Below are the code and all the weights of a small trained network. Each question names an input and a target symbol and asks about switching units off, where a switched-off unit gives its printed mean instead of its output.

import numpy as np


def w(rows, s, z=0):
    codes = np.array(rows[::2]) - 128.0
    scale = np.full(codes.shape[1], s)
    scale[-1] = z or s
    return codes * scale


def f(y):
    return np.maximum(y, 0)


def softmax(a):
    e = np.exp(a - a.max(-1, keepdims=True))
    return e / e.sum(-1, keepdims=True)


def log_softmax(a):
    a = a - a.max(-1, keepdims=True)
    return a - np.log(np.exp(a).sum(-1, keepdims=True))


def net(x, mask):
    ids = ['αζηθξτψω'.index(c) for c in x.split()]
    T = len(ids)
    res = E[ids] + P[:T]
    u = 0
    for l in range(3):
        r = res
        for j in range(2):
            rows = slice(3 * j, 3 * j + 3)
            q, k, v = (r @ M[l][rows].T for M in (Q, K, V))
            z = softmax(np.where(np.tri(T) > 0, q @ k.T / 3**0.5, -1e9)) @ v
            o = O[l][rows]
            res = res + np.where(mask[u + j], z, o[:, -1]) @ o[:, :-1]
        u += 2
        y = f(res @ A[l][:, :-1].T + A[l][:, -1])
        res = res + np.where(mask[u : u + 4], y, B[l][:, -1]) @ B[l][:, :-1]
        u += 4
    return log_softmax(res[-1] @ U[:, :-1].T + U[:, -1])


Q, K, V, O, A, B = {}, {}, {}, {}, {}, {}
E = w([
[154,90,112,28,88,102],'α',
[78,227,242,69,198,172],'ζ',
[66,136,236,143,156,135],'η',
[129,34,100,10,81,20],'θ',
[139,255,199,126,242,224],'ξ',
[59,6,79,180,24,139],'τ',
[168,236,185,218,166,241],'ψ',
[242,60,49,176,222,192],'ω',
],0.0056)
P = w([
[36,68,239,122,136,72],'0',
[174,114,115,13,145,174],'1',
[157,109,101,25,150,189],'2',
[162,110,103,52,132,167],'3',
[152,115,100,78,119,163],'4',
[154,113,97,108,122,151],'5',
[168,107,106,127,106,148],'6',
[172,112,102,153,109,142],'7',
[180,107,105,178,103,135],'8',
[200,112,102,217,111,125],'9',
[218,111,96,254,92,122],'10',
[211,95,123,251,85,109],'11',
[158,83,149,218,90,86],'12',
],0.004)
Q[0] = w([
[75,222,235,194,149,161],'L0H0',
[177,24,22,66,105,102],'L0H0',
[81,243,234,194,154,157],'L0H0',
[149,57,5,22,52,4],'L0H1',
[110,191,245,243,199,254],'L0H1',
[127,84,36,22,63,4],'L0H1',
],0.0048)
K[0] = w([
[61,170,202,25,90,116],'L0H0',
[198,97,47,224,178,133],'L0H0',
[64,148,206,37,93,122],'L0H0',
[85,3,15,21,19,16],'L0H1',
[183,252,243,234,242,243],'L0H1',
[57,23,52,21,22,11],'L0H1',
],0.0068)
V[0] = w([
[216,77,52,242,194,146],'L0H0',
[234,124,16,207,170,204],'L0H0',
[21,115,208,46,72,64],'L0H0',
[126,2,46,67,40,9],'L0H1',
[111,6,44,70,7,5],'L0H1',
[205,231,148,169,219,232],'L0H1',
],0.0048)
O[0] = w([
[134,51,31,40,163,207,105],'L0H0',
[163,135,3,43,151,212,133],'L0H0',
[102,121,232,211,88,31,128],'L0H0',
[146,38,76,80,87,50,255],'L0H1',
[141,53,86,76,91,40,206],'L0H1',
[153,195,149,164,145,200,80],'L0H1',
],0.0046,0.00062)
A[0] = w([
[56,80,190,192,50,48,214],'L0N0',
[138,66,108,253,92,160,182],'L0N1',
[169,88,69,105,186,188,254],'L0N2',
[131,76,143,82,62,32,161],'L0N3',
],0.0054,0.0029)
B[0] = w([
[115,61,224,145,90,2,204],'L0N0',
[61,82,52,162,6,197,163],'L0N1',
[126,66,107,17,86,193,219],'L0N2',
[185,64,122,79,115,82,253],'L0N3',
],0.005,0.006)
Q[1] = w([
[113,157,164,137,161,95],'L1H0',
[76,223,144,247,201,184],'L1H0',
[119,142,156,188,129,137],'L1H0',
[82,244,248,197,236,168],'L1H1',
[186,3,19,40,24,85],'L1H1',
[76,119,173,158,108,120],'L1H1',
],0.0052)
K[1] = w([
[22,206,216,147,252,136],'L1H0',
[46,103,185,16,225,95],'L1H0',
[65,107,188,84,131,72],'L1H0',
[121,135,250,24,226,79],'L1H1',
[119,142,13,210,51,165],'L1H1',
[113,62,204,142,101,61],'L1H1',
],0.0035)
V[1] = w([
[244,32,44,33,94,127],'L1H0',
[255,21,53,12,66,144],'L1H0',
[148,131,86,173,94,191],'L1H0',
[253,173,119,58,226,145],'L1H1',
[237,143,100,6,220,128],'L1H1',
[34,40,161,77,49,68],'L1H1',
],0.0043)
O[1] = w([
[155,47,80,136,19,186,232],'L1H0',
[143,71,98,135,4,181,254],'L1H0',
[103,223,58,29,101,205,90],'L1H0',
[235,92,192,93,160,232,104],'L1H1',
[255,76,182,172,95,212,148],'L1H1',
[93,119,109,238,95,89,252],'L1H1',
],0.0039,0.0056)
A[1] = w([
[247,71,211,146,94,77,111],'L1N0',
[159,83,25,44,112,208,159],'L1N1',
[171,93,38,50,94,204,151],'L1N2',
[182,179,229,170,142,254,254],'L1N3',
],0.0035,0.0032)
B[1] = w([
[204,37,211,164,94,77,207],'L1N0',
[57,68,117,120,150,218,254],'L1N1',
[60,58,110,144,143,214,251],'L1N2',
[155,209,252,144,51,171,221],'L1N3',
],0.0042,0.007)
Q[2] = w([
[62,3,46,75,43,84],'L2H0',
[189,146,60,68,206,155],'L2H0',
[93,138,182,191,87,108],'L2H0',
[106,101,243,182,21,181],'L2H1',
[166,107,37,77,133,115],'L2H1',
[115,101,16,62,130,100],'L2H1',
],0.0046)
K[2] = w([
[143,136,76,186,44,150],'L2H0',
[119,149,68,66,150,144],'L2H0',
[131,108,191,151,115,103],'L2H0',
[1,122,116,155,154,151],'L2H1',
[228,137,107,92,117,141],'L2H1',
[239,128,82,83,95,135],'L2H1',
],0.0058)
V[2] = w([
[155,203,143,143,150,172],'L2H0',
[117,110,108,163,73,152],'L2H0',
[132,70,93,118,46,124],'L2H0',
[73,68,116,134,54,82],'L2H1',
[178,87,79,96,2,170],'L2H1',
[69,98,136,130,146,54],'L2H1',
],0.0045)
O[2] = w([
[133,153,213,105,156,150,6],'L2H0',
[85,184,112,67,55,102,190],'L2H0',
[122,143,70,103,51,81,254],'L2H0',
[69,126,162,2,146,156,220],'L2H1',
[133,168,184,65,27,92,202],'L2H1',
[79,78,133,74,215,175,154],'L2H1',
],0.0044,0.007)
A[2] = w([
[149,124,78,144,83,38,159],'L2N0',
[23,112,105,113,145,165,250],'L2N1',
[108,170,165,215,253,143,152],'L2N2',
[68,170,66,142,83,110,186],'L2N3',
],0.005,0.0021)
B[2] = w([
[199,141,106,199,95,1,253],'L2N0',
[7,160,83,31,168,187,205],'L2N1',
[173,15,56,225,148,121,239],'L2N2',
[93,221,80,118,143,27,197],'L2N3',
],0.0042,0.0067)
U = w([
[124,160,143,128,115,128,91],'α',
[126,86,87,161,163,137,4],'ζ',
[51,76,81,96,141,192,103],'η',
[100,189,39,143,107,92,135],'θ',
[253,76,144,170,118,97,146],'ξ',
[73,175,177,49,142,123,201],'τ',
[216,133,155,129,130,118,215],'ψ',
[142,179,245,122,72,131,123],'ω',
],0.0047,0.0026)

Each question gives the input, a string of symbols that net reads in full, and the target symbol t.
The units are the heads (3 rows each of Q, K, V and O) and the neurons (one row each of A and B). Each row of codes is followed by its name. A weight is (code - 128) times the scale printed after its matrix; where a second scale follows, it is the last column's (O, A, B and U).
mask holds one flag per unit, layer by layer, with each layer's heads first. A switched-off unit (its flag False) gives its mean, the last column of its rows in O or B, instead of its output. The means were averaged over made-up inputs and are rounded, as every weight is.
A unit's drop is (log p(t) with every unit on - log p(t) with that unit switched off) / (log p(t) with every unit on - log p(t) with every unit switched off).
The circuit of an input: a set's keep is (log p(t) with only the set's units on - log p(t) with every unit switched off) / (log p(t) with every unit on - log p(t) with every unit switched off). Starting from the 12 units with the biggest drops (on a tie, the unit counted first), units are removed one at a time, each time the one whose removal leaves the highest keep (on an exact tie, the one counted first), for as long as the keep stays at least 0.8.
circuit, biggest first: the units of the circuit, biggest drop first
unit that matters most: the unit with the biggest drop
top k neurons: the k neurons with the biggest drops, biggest first
k most important neurons of layer l: the k neurons of layer l with the biggest drops, biggest first
which heads matter: for each layer, one digit per head in row order, 1 if its drop is at least 0.15 and else 0, layers parted by /
input ω ξ θ ξ θ ω ω θ, target η: circuit, biggest first -> L0H0, L1N1, L1H0, L0N2
input τ ζ ψ ξ η ω ψ, target τ: which heads matter -> 11 / 01 / 01
input θ θ ω θ η ω ζ ω θ ω α, target η: circuit, biggest first -> L0H0, L1N1, L1H0, L0N2
input ξ ω θ θ θ θ ξ α ω ξ θ η ζ, target ξ: top 2 neurons -> L2N2, L0N2
input θ θ θ ζ ζ θ, target ξ: circuit, biggest first -> L0H1, L1N0, L0N3, L0H0
input τ η ζ, target τ: 2 most important neurons of layer 0 -> L0N0, L0N1
input τ τ ζ, target τ: unit that matters most -> L2H1
input θ θ θ, target ξ: which heads matter -> 11 / 10 / 00
input η τ ω θ ω α ω τ α θ ω ζ ζ, target η: which heads matter -> 11 / 11 / 01
input θ θ θ α, target ξ: circuit, biggest first -> L0H1, L0N3, L1N0, L1H0
input τ ζ α, target θ: which heads matter -> 11 / 01 / 10
input α ξ θ ω ζ ζ ζ ψ ω θ ω, target η: which heads matter -> 10 / 00 / 00
input ζ ζ θ θ ω ξ, target ζ: which heads matter -> 11 / 11 / 11
input θ θ ω τ α ω ω θ θ θ η ζ, target θ: unit that matters most -> L0H1
input α α θ ξ τ, target θ: top 3 neurons -> L0N1, L2N3, L2N0
input ω τ ξ θ ω θ α η, target ω: which heads matter -> 11 / 01 / 01
input τ η θ, target θ: top 3 neurons -> L0N1, L2N0, L2N3
input θ η ψ ζ ω θ ω α, target η: which heads matter -> 10 / 10 / 00
input η ω θ ψ α τ ζ ζ ζ θ ξ, target η: top 3 neurons -> L0N0, L2N1, L2N0
input ω α τ θ θ ζ, target ω: unit that matters most -> L0H0
input ψ θ ζ θ θ τ, target θ: top 2 neurons -> L0N1, L2N3
input θ η θ ξ, target θ: top 2 neurons -> L0N0, L0N3
input ζ θ α, target ξ: top 2 neurons -> L0N3, L1N0
input ξ ω ξ θ ω ζ, target ξ: 2 most important neurons of layer 0 -> L0N2, L0N1
input θ ξ ω η ψ ζ, target θ: top 4 neurons -> L0N0, L0N3, L1N0, L2N3
input θ ψ ψ ψ θ, target τ: top 2 neurons -> L2N2, L0N3
